(in the rows, 128 means zero)
Each name stands for a flat space through zero: a line, a plane or more. A row that begins with a name and a colon came from that space; any other row is followed by the name of the space it lies nearest, among the names in its block.
sarev-vez: [143 113 135 113 143  99  94 177 138 126 108 161 131  94 161 117  93 142
 170 110 154 125 125 129 139]
mure-fenuz: [138 139 159 100 159  88 144 139 187 132 110 138 143 108 100 109  94 165
 127 105 119 113 102 105 162]
sarev-vez: [154 117 142 147 145 178 181  80 120 116 116 135 163 142 106  90 179  97
 146 145 146 134  97 102 149]
kudi-gozu: [167 147 158 109 124 125 181 115 192 161 173 120 171 149 109 124 151 160
  89  98  62 151 129 113 187]
sarev-vez: [ 67 165 147 148 112 127 173 134 161 119 128 115  88 134  92 137 136 121
  90 146  71 104 140 128  90]
vib-sunef: [124 140 112 104  99 127 117 141 142 109 145 120 118 117 129 137 121 133
 114 100 139 145 144 123 106]
vib-sunef: [133 132 105  82 120  82  67 156 133 118 136 120 117 109 140 149  73 166
 120  84 154 136 140 135 121]
mure-fenuz: [132 110  62 137 119 190  82  99  67  91  95 165  89 124 122 125  97 110
 136 138 252 119  91  97  55]
vib-sunef: [114 140 158 146 121 121 158 152 134 125 148 125 132 139 142 125 159 120
 135 129  62 132 155 151 139]
kudi-gozu: [ 84 156 150 174 130 154 181 126 122  98 123 150  91 154  99 116 146 117
 116 148  82  99 121 128  90]
sarev-vez: [102 173 156 116 116  75 123 196 117  52 176 137 103 149 144 130 112 174
 131  51  41 136 171 175 113]
kudi-gozu: [168 105  89  67 101 135 101  93 166 163 131  80 170  90 127 140 133 114
 112 119 206 169 128  95 150]
vib-sunef: [155 109  71 145  74 237 140  73  95 129 147 132 132 142 133 131 184  72
 113 151 203 166 124  96  86]
kudi-gozu: [140 140 126 131 135 116 113 138 101 111 155 147 119 161 133 135 107 167
 118  96  99 128 130 146 131]
vib-sunef: [108 156 109  91  71 127 122 158 157  85 161 110 108 109 132 141 129 128
 106  80 130 159 166 125  84]
sarev-vez: [135 107  99 105 123  95  57 157 129 170 120 128 116 100 162 160  76 146
 129 130 164 127 139 137 127]
mure-fenuz: [152 111 142 122 172  66  82 156 124 175 120 145 139 129 153 141  73 178
 141 123 105 109 121 152 180]
mure-fenuz: [123 119 119 126 126 109 106 128 132 171 129 108 126 125 138 154 116 131
 113 148 119 124 140 140 138]
kudi-gozu: [160 126 128 114 144  91  94 133 105 143 160 125 146 156 145 145 105 175
 120  97  95 138 136 156 169]
sarev-vez: [145 125  90  38 143  62  52 106 150 117 109  77 139  91  96 144  51 176
 106  79 213 135 108 108 139]
vib-sunef: [ 92 163 143  87 132  88 142 142 193  87 104 116 106  94  77 117  88 153
 108  95 136 109 115 100 105]
mure-fenuz: [117 121 116 133 115 133 120 122 128 154 126 111 122 123 133 145 134 112
 117 152 132 128 139 132 120]
sarev-vez: [103 129 136 140 134 150 169  99 169 150  88 121 120 109  87 118 137 100
 113 174 148 103 102  92 115]
vib-sunef: [149 107 165 160 170  80 108 158  88 178 144 140 152 159 180 138 127 153
 160 143  45 118 146 187 197]
mure-fenuz: [139 105 121 145 147 118  90 142  92 154 118 148 124 132 160 137 107 134
 150 145 136 117 126 147 139]
sarev-vez: [136 126 125 116 133 122 120 123 127 123 126 124 135 125 125 125 122 133
 130 119 141 132 123 125 134]
mure-fenuz: [120 116 134 190 100 186 152 140  46  94 160 141 130 163 184 117 216  65
 175 150  89 153 169 173 107]
kudi-gozu: [131 117 105 122 134 113  79 126  85 122 127 121 119 134 142 143 104 138
 134 123 152 127 131 147 121]
kudi-gozu: [172 104 130  81 111 126 122 157 194 152 120 136 172  66 159 110 132 115
 161 107 181 163 131  95 161]
mure-fenuz: [126 140  92 118 100 155 115 103  98  91 150 115 112 147 114 139 131 128
 102 106 156 145 132 124  90]
vib-sunef: [127 131 128 129 132 144 147 110 141 126 117 131 128 126 106 119 131 123
 120 135 143 122 111 108 123]
kudi-gozu: [132 114 114 118 127 123  98 136 116 126 117 128 127 111 144 130 116 122
 145 128 163 132 130 130 122]
[107 115 114 134 122 141 108 147 113 105  93 143 105  96 143 119 121  96
 162 145 184 119 125 121  88] -> kudi-gozu
[120 144 144 111 123 118 157 124 170 125 133 109 137 120 104 123 137 132
 110 118 108 132 130 115 136] -> mure-fenuz
[134 129 150 148 132 136 148 144 104 103 143 144 139 145 149 111 159 119
 156 118  93 137 140 148 138] -> mure-fenuz
[113 147 156 152 135 132 176 118 143 134 138 127 127 153 105 123 149 131
 108 140  67 115 126 131 138] -> kudi-gozu
[102 145 150 100 138  66 104 200 168  98 108 150 103  86 137 121  71 160
 150  90 121 110 136 132 115] -> sarev-vez
[127 141 144 134 114 153 163 158 162 102 126 171 119 113 129 103 135 123
 141 111 127 130 123 105 109] -> kudi-gozu
[145 132 132  67 146  54  67 183 138  80 124 138 133  94 146 119  62 181
 160  52 154 136 131 137 142] -> sarev-vez
[159 104 121 108 155  71  63 132  90 162 142 104 155 139 162 152  99 162
 139 116 117 136 141 169 181] -> kudi-gozu
[140 113 181 136 173  62 126 171 158 191 118 138 156 118 160 128 112 153
 157 144  57 109 135 157 203] -> mure-fenuz
[145 122 110 104 147 119 103 108 138 137 106 133 128 118 104 128  84 154
 116 121 179 117  95 102 132] -> vib-sunef
[ 89 128 114 166 149 116  86 134  42  95 113 138  79 157 135 142 101 132
 141 146 125  94 129 169  86] -> kudi-gozu
[132 106 114 143 138 130  97 133 103 153 110 142 119 123 149 137 111 123
 142 153 153 117 123 135 125] -> mure-fenuz
[124 137 166 154 130 120 144 195 120  95 142 180 120 132 169 107 138 133
 173 104  73 127 149 154 128] -> sarev-vez
[120 135 123 115 125 145 147 114 162 115 103 131 121 106  96 114 122 119
 120 130 169 121 105  91 108] -> mure-fenuz
[148 121 150 122 165  82 108 152 134 151 122 146 141 127 141 127  92 167
 143 116 104 114 119 141 171] -> mure-fenuz
[141 161 151 133 125 137 183 111 158 131 172 133 138 172  96 127 144 162
  81 102  53 134 125 122 151] -> kudi-gozu
[115 152 126 100  92 111 124 161 155 102 159 115 117 117 135 139 125 139
 112  87 106 149 161 135 109] -> vib-sunef
[140 154 149 104 130  94 141 134 140 103 168 112 146 152 117 127 129 168
 110  76  69 144 142 144 157] -> mure-fenuz
[115 134 124 141 110 176 169 102 137 111 121 126 123 127 105 114 164  92
 121 146 147 131 119 103 100] -> vib-sunef
[125 119 137 128 137 116 133 117 136 154 120 105 143 122 127 131 140 117
 129 149 118 126 131 133 149] -> kudi-gozu

Each name stands for a flat space through zero: a line, a plane or more. A row that begins with a name and a colon came from that space; any other row is followed by the name of the space it lies nearest, among the names in its block.
filbizo: [140 105  89 137 139 163 110 219 108 137 112 131 156 155 128 141  95 169
 112  87  94 165 122 158 150]
nagekiru: [163 129  74 127 124 108 130 183 136 123 147 134 144  76 151 141 121 133
 130 114 147 109 105 139  87]
nagekiru: [126 130  76 144 124 168 123 202 122 136 127 130 184 107 137 133  88 125
  94 122 111 142 122 135 102]
filbizo: [139 161 164 108 131 165 156 129 152 146  93 119 128 133 106  98 130 123
 140 112 122 151 129 164 176]
filbizo: [117 122 151 103 157 147 122  66 113 139 136 142  90 169 115 118 119 145
 143 120  93 118 144 117 143]
genufvuni: [ 98 139  96 103 101  86 101 151 146 139 102 148 132 135 157 116 119 136
 193 119  98 112  65 129 115]
nagekiru: [ 74 114 200  97 150  90 128  38 155  93 134 143  26 154  99 126 149 143
 167 179  52 125 126  93  87]
gefmizi: [113 184  89 120  86  82  86 212 114 109 118  95 114 102 177 114 126 164
 156 128  84 169  73 139  97]
gefmizi: [149 112 145 137 130 134 148 118 139 137 117 131 144 135 113 133 144 113
 123 117 172 121 142 141 165]
genufvuni: [131 176 106 116 121 149 128 136 120 136 138 116 140  95 146 106 109 120
 121 130 117 129 123 129 106]
gefmizi: [ 97 184 165 134 112 145 118 147 112 105 116  79 100 126 126 105 131 141
 103 159  77 198 138 129 126]
gefmizi: [157 109 161 145 133 107 137 149 126 102 128 105  94 132 112 148 163 151
 113 124 148 161 147 146 153]
filbizo: [120 120 144 131 135 153 124 163 124 128 103 121 124 162 111 127 121 152
 122 115  94 170 132 148 160]
nagekiru: [108  96 143 120 147 105 117  14 111 131 163 155  97 158 127 137 136 115
 142 146 139  71 149  78 113]
genufvuni: [144 158  92 114 130 188 126 163 113 171 110 131 180 137 138 102  89 130
 126  83 123 133 122 157 167]
gefmizi: [172  67 140 132 136 107 170 150 186 137  99 161 149 126  97 153 156 112
 153  99 192 100 116 166 167]
filbizo: [101  84 146 135 138 141 143 114 159 130 111 157 142 149  97 140 122 108
 127 144 117 117 131 120 125]
genufvuni: [141 157 155 139 111 124 131 189 128 109 103  86 112 123 124 122 150 151
 118 124 121 193 126 162 159]
nagekiru: [110 117 120 142 134 164 132 135 127 131 130 134 158 128 117 132 106 112
  96 142 115 131 143 117 112]
nagekiru: [ 92 158 204 113 122 134 136 149 156 106  77 100  74 156  95 104 146 153
 147 147  55 205 118 155 159]
gefmizi: [168 126 116 140 104  81 124 185 130 122 113 110 132 118 146 140 160 145
 147  98 178 141 106 160 162]
gefmizi: [133 146  99 123 102 118 125 152 139 151 106 133 170 118 149 115 125 111
 154 109 157 112  97 142 145]
genufvuni: [136  52 105 167 130  35  84 103  81  84 189 130  86 142 154 192 164 157
 116 143 168  98 144  77  87]
genufvuni: [139  45 143 165 125  61 100 160 109 101 119 125 100 189 122 181 171 173
 136 108 156 151 130 133 174]
filbizo: [134 132 136 118 142 166 128 159 123 141 105 125 127 158 114 117 112 154
 129  99  95 162 130 157 168]
filbizo: [145 133 116 137 121 166 138 226 141 139  88 118 168 130 118 124 113 142
 116  97 118 176 116 177 166]
nagekiru: [165 148 131 142 114 142 161 216 159 119 102 103 154  82 117 127 139 122
 106 120 152 169 122 175 141]
genufvuni: [162 153 100 125 153 226 145 131  99 173 136 129 187 127 123 107  83 115
  83  90 144 125 166 147 164]
filbizo: [125 137 135 131 113  99 143  92 150 121 138 130 132  92 133 127 148  91
 133 157 167  96 125 110 101]
gefmizi: [133 122 120 123 119 119 138 150 155 137 108 141 147 120 127 127 130 118
 149 118 141 118 105 144 135]
genufvuni: [131 108 138 142 126 101 121 134 122 111 133 121 110 136 127 145 147 141
 125 132 137 138 132 125 130]
nagekiru: [143 161 113 118 108 117 107 177 111 140 103 107 129 142 152 111 131 158
 156  90 125 157 101 160 172]
[156 150 118 104 113  74 104 123 109 136 126 119  96 141 162 118 152 160
 184  89 149 119  98 144 164] -> nagekiru
[108 134 135  92 127  73  77  42  86 140 138 137  67 193 160 114 141 165
 198 106 108  99 109 102 157] -> nagekiru
[127 118  93 126 135 124 124 150 134 120 147 143 133 100 137 140 110 130
 123 136 110 111 116 117  75] -> nagekiru
[158 146  65 126 111 119 101 183  99 149 130 123 162 121 170 125 113 147
 142  83 150 122 102 146 143] -> nagekiru
[128 136 104 141 121 160 125 178 120 138 117 121 169 125 132 125 106 126
 105 118 124 148 128 141 135] -> nagekiru
[149 126 187 148 123 146 164 130 148 127  96 105 137 138  93 126 162 110
 107 127 174 161 156 158 194] -> gefmizi
[106 147 186 120 127 124 162  97 174 105 118 120  94 100  99 116 149 103
 129 176 110 139 132 124 102] -> genufvuni
[125 133 124 140 118 105 111 138 108 111 140 110 114 125 142 136 138 140
 120 137 129 142 129 119 117] -> filbizo
[139 149 114 143 118 121  88 201  75 109 130  83 106 146 152 133 129 187
 109 106  98 196 129 145 149] -> filbizo
[ 91  97 170 126 135 113 149  42 164 123 129 156 115 136 100 133 143  86
 139 172 136  87 138  93 106] -> filbizo
[131 106 116 120 140 156 150 128 158 150 115 161 163 125 111 128 109 105
 134 118 134  99 122 137 128] -> filbizo
[112 115 133 116 141 108 131 110 147 107 144 143  92 112 121 137 128 133
 139 154  94 114 120 110  75] -> nagekiru
[148 182 150 114 110 125 158 108 153 135 118 110 130  86 131  99 149  97
 141 134 167 121 122 144 140] -> filbizo
[122 147 168 149 106 140 132 208 137 111  79  86 128 142 110 122 145 147
 111 129 109 214 126 168 176] -> filbizo
[148 110 112 152 133 154 150 132 132 135 142 134 175 102 120 142 122  94
  87 133 176 108 153 124 120] -> nagekiru
[ 97 128  96  99 125 118 119  90 147 151 129 169 143 125 143 116 103 107
 172 133 109  71  94 105  92] -> genufvuni
[118  96 143 133 122  93 120 138 141 119 108 136 113 156 120 143 147 141
 152 125 126 135 112 133 146] -> genufvuni
[142 102 133 125 142  96 141  64 137 119 162 147 106 110 126 144 147 111
 134 143 164  76 140 102  98] -> nagekiru
[150 122  62 157 116 123  83 250  76 115 137 102 149 130 163 152 109 184
  99  93 111 178 117 147 126] -> filbizo
[163  99 170 151 145 144 153  87 118 130 134 119 129 149 100 142 156 116
  96 118 191 128 179 135 184] -> gefmizi

Each name stands for a flat space through zero: a line, a plane or more. A row that begins with a name and a colon came from that space; any other row is followed by the name of the space it lies nearest, among the names in its block.
fasniki: [ 69 123  66 154 126 148 106  94 102 105  44 158  93  83 136 125 142 175
 106 135 172  82 130 115  94]
supozadu: [168 163  96 145 129 127  91 139 163  92 137 144 122 114 127 171 109 111
  95 132 150  88 139 131 141]
supozadu: [138 121 169  61 143  91 154 121  98 164 134  97 148 186 132 123 146 139
 154 146  86 160 103 175 123]
fasniki: [119 122 138  84 117 128 163 114 121 145 137 108 147 137 141 115 129 130
 151 140 108 155 102 161 139]
supozadu: [131 128 143  90 142 107 133 112 130 128 124 112 128 147 143 134 143 159
 141 149 101 128 114 180 155]
supozadu: [130 154 124  75 150  73  91 135 104 152 118 107 107 168 149 122  99 131
 119 143 110  99 115 153  95]
supozadu: [139 108 122 154  97 192 190 100 162  89 136 147 170  87 112 158 175 137
 144 134 144 166 122 148 188]
sevudtini: [ 91 157 101  85 134 113  86 140 150 136 132  93 100  96 187 101  60 129
 122 120 121  91 112 149 128]
sevudtini: [172 120 174 159 147 132 125 152 163 113 166 127 145 137 110 157 152 124
 131 109 114 145 152 124 170]
sevudtini: [136 111 142 161 125 155 148 112 166  93 140 140 131 104 124 140 160 155
 142 134 121 138 140 147 195]
retelsafu: [ 97 140 100 135 117 123 105 114 163 108 139 127  76  92 167  86  82 147
 131 147 116  87 131 145 172]
retelsafu: [ 88 119 117  52  94 125 192  84  95 160 124 106 138 142 153  80 120 137
 167 169 101 161  78 180 130]
supozadu: [160 116 139 129 113 166 180 103 164  92 144 135 171 114 117 170 178 145
 146 144 124 161 118 176 198]
retelsafu: [143 144 142  27 140  81 145 105 114 148 130  91 141 180 156 136 132 151
 149 171  83 135  86 221 145]
supozadu: [126 125 121 179 121 148 115 147 136 121 135 146 120 105 113 122 116 105
 115 104 151 123 151  74 115]
fasniki: [165 130 124 142 116 130 144 132  99 134 125 152 153 159  85 154 148  94
 114 131 150 143 132  98  86]
fasniki: [ 74 125 130  83 139 147 124 138 145 144 121  80 140  81 181 112 104 146
 142  95 121 139 103 152 135]
sevudtini: [161 142 142 143 126 111 113 148 156 123 177 129 114 141 125 120  99 101
 126 131 111 120 144 119 154]
sevudtini: [180 168 103  87  73 166 172 137 203 107 220 107 179  95 150 148  71  56
 136 138 125 155  96 169 197]
retelsafu: [158 153 133 166 167 108  51 162 181  93 143 130  95 112 140 159 108 138
  98 108 128  74 164 123 160]
fasniki: [100 101 154 151 159  94 108 104 110 124  95 139  74 149 129  97 161 196
 142 150  98 104 149 141 148]
fasniki: [114 136 102 104 114 159 140 137 119 139 113 116 165 101 135 146 118 103
 119 103 159 144 106 117  89]
retelsafu: [165 151 137 122 153 101  87 163 129 134 138 120 134 153 122 160 114 104
 104 110 132 112 138 116 100]
sevudtini: [182 119 179 184 147 102 112 154 138 123 169 148 115 172  87 133 145 113
 126 124 107 131 170  93 147]
supozadu: [145 124 153 115 137 116 136 132 125 137 141 119 139 152 122 134 139 127
 136 130 111 143 126 140 134]
fasniki: [116 117 158 116 152 128 120 154 116 153 121 103 148 131 132 133 135 127
 131  90 126 149 127 113 100]
retelsafu: [102 145 106  55 105 102 146 108 109 158 137 103 116 143 163  82  81 119
 146 163 104 126  90 168 119]
retelsafu: [118 117 143 169 129 164 118 178 130 148 142 121 154  97 115 127 112  82
 116  59 158 154 146  48  83]
retelsafu: [128 144  93 172 113 127  98 140 125 122 128 156  96 117 116 112  91  97
 102 125 155  94 149  73  96]
sevudtini: [116 110 133 154 130 140 136 109 136 108 114 142 116 114 124 125 156 162
 136 136 125 126 138 136 158]
sevudtini: [128 126 139 108 143 141 129 141 129 134 117 109 161 120 133 158 144 130
 126 102 136 146 118 137 117]
fasniki: [119 118 146 108 125 102 148  93 140 123 146 123  96 147 147  89 131 168
 161 176  79 125 121 184 193]
[ 79 106 117 115 113 150 162  96 113 133 100 125 128 104 142 101 143 158
 149 138 128 143 110 145 134] -> supozadu
[110 134 118  92 115 119 140 117 120 143 133 114 122 131 148 102 105 125
 140 144 115 130 108 148 127] -> retelsafu
[152 148  94 120 108 146 138 119 142 106 129 139 149 115 124 162 126 111
 114 140 151 122 116 143 134] -> supozadu
[ 89 157  98  67 137 107  88 146 117 157 112  90 117 113 177 110  66 117
 115 111 133 101 102 137  80] -> sevudtini
[144 110 120 153  98 141 177  98  93 125 116 167 140 154  81 129 169 119
 134 157 141 151 129 111 113] -> sevudtini
[ 71 116 140 111 154 129 104 131 142 134 109  95 108  92 174 103 117 173
 141 106 112 118 123 148 146] -> fasniki
[174 124 169 127 139 122 139 167 106 159 153 120 176 172  90 157 144  79
 123  96 130 170 134  91  83] -> fasniki
[ 97 104 133 128 114 150 163 112 113 139 117 127 138 116 127 105 144 138
 148 126 127 155 119 124 127] -> supozadu
[112 108 149 189 149 114  99 116 153  99 126 149  67 118 131  99 142 182
 136 141 104  95 166 126 185] -> sevudtini
[143 132 129 128 115 152 146 126 170 106 158 122 146 103 137 142 127 124
 136 129 124 140 123 152 180] -> sevudtini
[145 128 125 161 126 149 125 128 162  95 138 142 130 104 122 150 140 134
 122 125 137 121 142 129 166] -> supozadu
[146 122 160  78 121 129 171 140 110 165 155  99 181 159 121 134 135  96
 148 118 112 184 102 140 112] -> fasniki
[144 131 146 117 134 108 125 147 110 153 142 120 136 160 117 125 120 103
 127 120 120 139 129 112  99] -> supozadu
[102 123 118 140 130 118 114 114 121 124 110 137  93 123 137 102 123 152
 129 141 124 105 135 127 130] -> sevudtini
[139 125 147 152 125 121 121 170  97 168 150 131 136 154  98 109 105  68
 119  94 139 148 144  50  61] -> supozadu
[153 171  60 156  92 166 106 143 180  87 154 148 132  70 135 157  74  75
  91 120 176  93 132 106 139] -> fasniki
[111 132 141  80 160 156 114 153 159 128 115  76 177  84 169 175 135 147
 127  76 135 145 105 165 137] -> sevudtini
[133 103 173 151 168 141 119 142 142 116 113 119 149 121 120 166 182 166
 131  94 124 145 145 132 149] -> sevudtini
[109 138  74 116 110 160 140  81 161  78  96 139 124  75 156 151 140 173
 126 160 145 101 108 189 181] -> supozadu

Rows lie near named flat spaces through zero. A row that begins with a name and a colon came from that space; any other row is followed by the name of its block's space that it lies nearest.
bevu-lol: [ 60  83 164 153  93 151 162 111 104 127  83 114 135  84 206 167 159 150
 142 198 129 159 166 134 116]
kalom-zodaz: [ 78 216 123  91 151 129 113 129 122 149 140 155 145 177 150  50 137 111
 132 111 149 121  81  75 137]
rivar-rul: [125 137  88 120 100  94 135 136 126 141 111 153 148 170 118 105 142 152
 121  87 125 104 144 126 110]
bevu-lol: [142 146  78 110 140 120 119 107 142 144 154 154 121 164 106 112 117 142
 112  97 105 131 108 100  86]
vog-remad: [175 125 138 149 148 139  99 121 109 101 129 131 122 131  83 125 109 115
 145 122 153  93 143 142 192]
bevu-lol: [194 146  84 123 142 102 114 129 160 123 153 129 124 156  66 119  94 136
  95  79 128  97 128 118 140]
vog-remad: [122 112 116 116 141 144 120 109 131 138 158 141 106 125 138 157 125 137
 129 136  85 159 111 129  78]
kalom-zodaz: [208  59 126 168 138 145 128 106 115 109 126 115 106  94  53 149 115 102
 149 134 132 138 130 153 118]
zozen-kopaf: [129 121 117 128 111 114 128 138 107 133 111 149 141 150 110 106 147 125
 148 103 131 115 132 143 118]
vog-remad: [163  32 185 165 123 160  97 140  60  94 115 140 105  89  97 191 145 103
 207 149 109 125 159 232 155]
rivar-rul: [116 147 157 113 111 101 131 188 114 133 109 127 152 139 121  88 156  94
 154  96 149 110 114 164 147]
bevu-lol: [ 97 117 143 127 130 152 125 116  93 137 122 148 125 126 143 116 153 111
 167 147 120 153 107 131  99]
zozen-kopaf: [120 123 135 131 103 109 133 154 110 127 100 135 147 140 126 113 149 126
 145 110 141 107 145 153 142]
rivar-rul: [134 120 161 166 136 152 145 103 153  97 112  72 122  70 159 168  96 142
  92 194 168 125 168 102 199]
kalom-zodaz: [125 142 117 125 150 149 131  98 123 142 138 136 122 131 116  92 129 105
 137 138 134 156  85  87  93]
kalom-zodaz: [ 78 165 138  96 115 108 125 164 136 139 132 136 142 148 177 126 142 143
 119 114 114 119 129 139 134]
rivar-rul: [ 91 122 111 128 105 125 134 113 116 136 112 149 137 145 164 138 143 164
 126 135 115 126 154 121 111]
vog-remad: [111  97 139 137 161 190 107  69  94 129 151 152  94 109 145 155 129 122
 164 180  97 176 104 115  88]
zozen-kopaf: [126 153 152 119 173 160 118 112 162 120 171  97 101  94 153 155  93 119
 101 167 121 155 101 100 144]
rivar-rul: [179 146  61 139 108  81 153 119 174 130 113 115 148 156  82 103 103 160
  68  85 156  90 156  86 134]
kalom-zodaz: [150 104 119 132 123 122 120 128 137 118 138 128 117 125 122 170 115 151
 117 122 105 119 153 152 131]
rivar-rul: [144 134  74 144 111 108 157  93 170 130 115 112 137 135 127 133 104 176
  67 129 141 117 162  73 121]
kalom-zodaz: [133 197  62  91 172 131  72  83 151 133 194 180 109 203 128 130  83 181
  88  91  87  98 123  76 135]
vog-remad: [ 93  85 158 147 103 145 164 127  91 141  85 121 138  93 144 109 174  94
 172 165 143 171 111 136  81]
zozen-kopaf: [127 126  95 138 136 145 133  76 131 134 131 139 121 135 130 127 118 150
 114 146 125 141 129  82 102]
kalom-zodaz: [ 90 193 116 101 149 134 118 117 128 146 142 150 137 165 148  73 131 122
 126 120 138 129  91  77 124]
zozen-kopaf: [197 123  55 139 159 141  97  62 123 127 158 170 106 172  50 114  96 143
 124  97 114 115 119  89 102]
vog-remad: [ 97 107 144 114  86  96 143 180 136 132 115 120 140 120 169 169 150 151
 122 116 100 124 159 184 118]
bevu-lol: [109 102 121 133 120 145 138 107  88 147 111 156 129 134 120  99 162 108
 171 135 122 159 101 123  66]
rivar-rul: [ 57 113 186 117 142 177 121 123  98 135 140 131 109  91 200 159 152 111
 168 189  97 182 101 145 101]
vog-remad: [119 161  92  98 161 140 101  96 161 137 187 147 102 152 154 160  94 168
  89 126  78 139 116  94 103]
bevu-lol: [121 183  91  87 128  90 140 153 173 155 150 128 140 162 127  91 124 132
  88  82 118 128  94  98  92]
bevu-lol: [127 181 123  95 164 130  91 133 154 125 179 137 114 153 140 138  97 140
 103 111 106 113 113 117 156]
zozen-kopaf: [145 104 164 105 112  96 126 211 132 129 138 115 129 114 109 149 147  95
 149  87 101 128 114 216 118]
kalom-zodaz: [103 147 125 155 117 135 152  93 130 121  89 112 148 122 159 107 124 150
 106 165 178 114 160  72 169]
zozen-kopaf: [161  90 145 128  96  88 134 192 139 116 119 108 134 113 107 167 134 127
 127  94 114 106 158 207 143]
zozen-kopaf: [122 165 115 128 151 146 106  97 100 130 127 159 133 164 113  74 128 116
 149 123 153 113 109  88 147]
bevu-lol: [123 177 173  97 157 126 102 181 123 128 151 124 131 135 119  88 132  73
 153 105 142 120  79 151 165]
vog-remad: [139 139  78  88 117  85 145 153 184 158 163 126 124 148 120 139 121 148
  81  78  78 146 104 127  48]
rivar-rul: [144 121 147 127 167 163 122 109 143 126 164 107  98  91 123 147 107 101
 126 160 115 169  89 116 110]
[167 111 135 121 182 170  95 103 125 126 185 135  84 110  90 148 105  94
 150 138  92 167  74 134  95] -> rivar-rul
[116 103 142 149 113 136 139 117 129 114 110 111 127 102 159 168 125 153
 118 162 131 126 169 134 150] -> bevu-lol
[ 79 121 202 147 133 165 142 128 125 109 111  83 124  62 201 164 129 119
 131 210 152 152 144 129 178] -> rivar-rul
[151 106 124 125 169 168  76  90 117 113 183 156  84 130 122 190  99 146
 140 141  73 137 128 147 126] -> vog-remad
[119 111 108 127 140 152 144  87 137 147 145 129 109 112 136 135 127 128
 122 155 103 181  96  92  54] -> kalom-zodaz
[121  75  91 125 120 139 165  88 166 154 153 115  99  92 153 189 123 159
  93 160  65 202 114 107   7] -> zozen-kopaf
[ 87 133 136 116 136 150 120 114 106 140 136 150 122 134 159 124 144 125
 151 145 110 152 107 121  99] -> bevu-lol
[ 89 116 102 131 102 127 130 102 110 135 111 159 135 152 167 146 143 177
 128 136 108 122 165 121 109] -> rivar-rul
[ 58  92 172 146 121 177 127  95  88 119 110 134 117  92 211 180 148 150
 158 206 113 158 157 137 131] -> bevu-lol
[ 85 130 161 134  77  95 165 179 122 128  70 104 168 117 167 112 163 128
 130 130 166 108 162 152 160] -> vog-remad
[ 95 139 119 140  99 119 137 120  91 132  79 153 159 159 138  81 158 137
 151 123 163 102 151 112 145] -> zozen-kopaf
[127  94  97 169  67  98 159 113 117 116  60 129 160 139 136 139 140 184
 110 129 158  84 216 126 156] -> zozen-kopaf
[ 63 127 183 123 127 154 141 138 118 132 120 110 127  89 198 144 149 114
 145 181 126 164 116 134 125] -> rivar-rul
[ 82 133 165 136 117 138 155 133 139 126 106  93 137  90 188 140 135 131
 115 177 148 145 140 114 147] -> rivar-rul
[118 130 174 128 158 161 140 126 150 126 148  84 109  70 152 143 116  93
 121 179 134 175  90 114 125] -> rivar-rul
[ 89 188 132 107 127 113 118 147 128 132 123 139 149 162 160  94 133 137
 120 113 147  98 131 111 169] -> kalom-zodaz
[147 140  88 161  98  97 172 102 182 116  89  84 152 120 136 133  97 183
  48 140 177  93 193  68 173] -> rivar-rul
[110 168 131 106 184 173 109  89 133 142 176 137 102 127 140 105 112 102
 132 155 116 172  61  74  98] -> zozen-kopaf
[117 153 137 122 114 104 120 157 141 115 121 121 142 141 152 143 120 155
 106 115 137  87 167 144 188] -> vog-remad
[113 180 140 124 130 118 118 145 116 122 109 134 153 155 130  75 132 116
 135 113 173  89 130 112 191] -> kalom-zodaz
[115 128  89 125 102 104 159 117 161 143 119 120 137 134 150 138 126 168
  84 125 118 134 147  99  91] -> bevu-lol
[ 75 145 184 129 117 131 149 156 142 120 107  86 141  87 199 145 134 128
 113 173 152 133 145 131 175] -> zozen-kopaf
[164 161 175 115 171 134  91 167 147 102 168 101 112 112 108 139  94  94
 124 119 138 106 110 157 207] -> zozen-kopaf
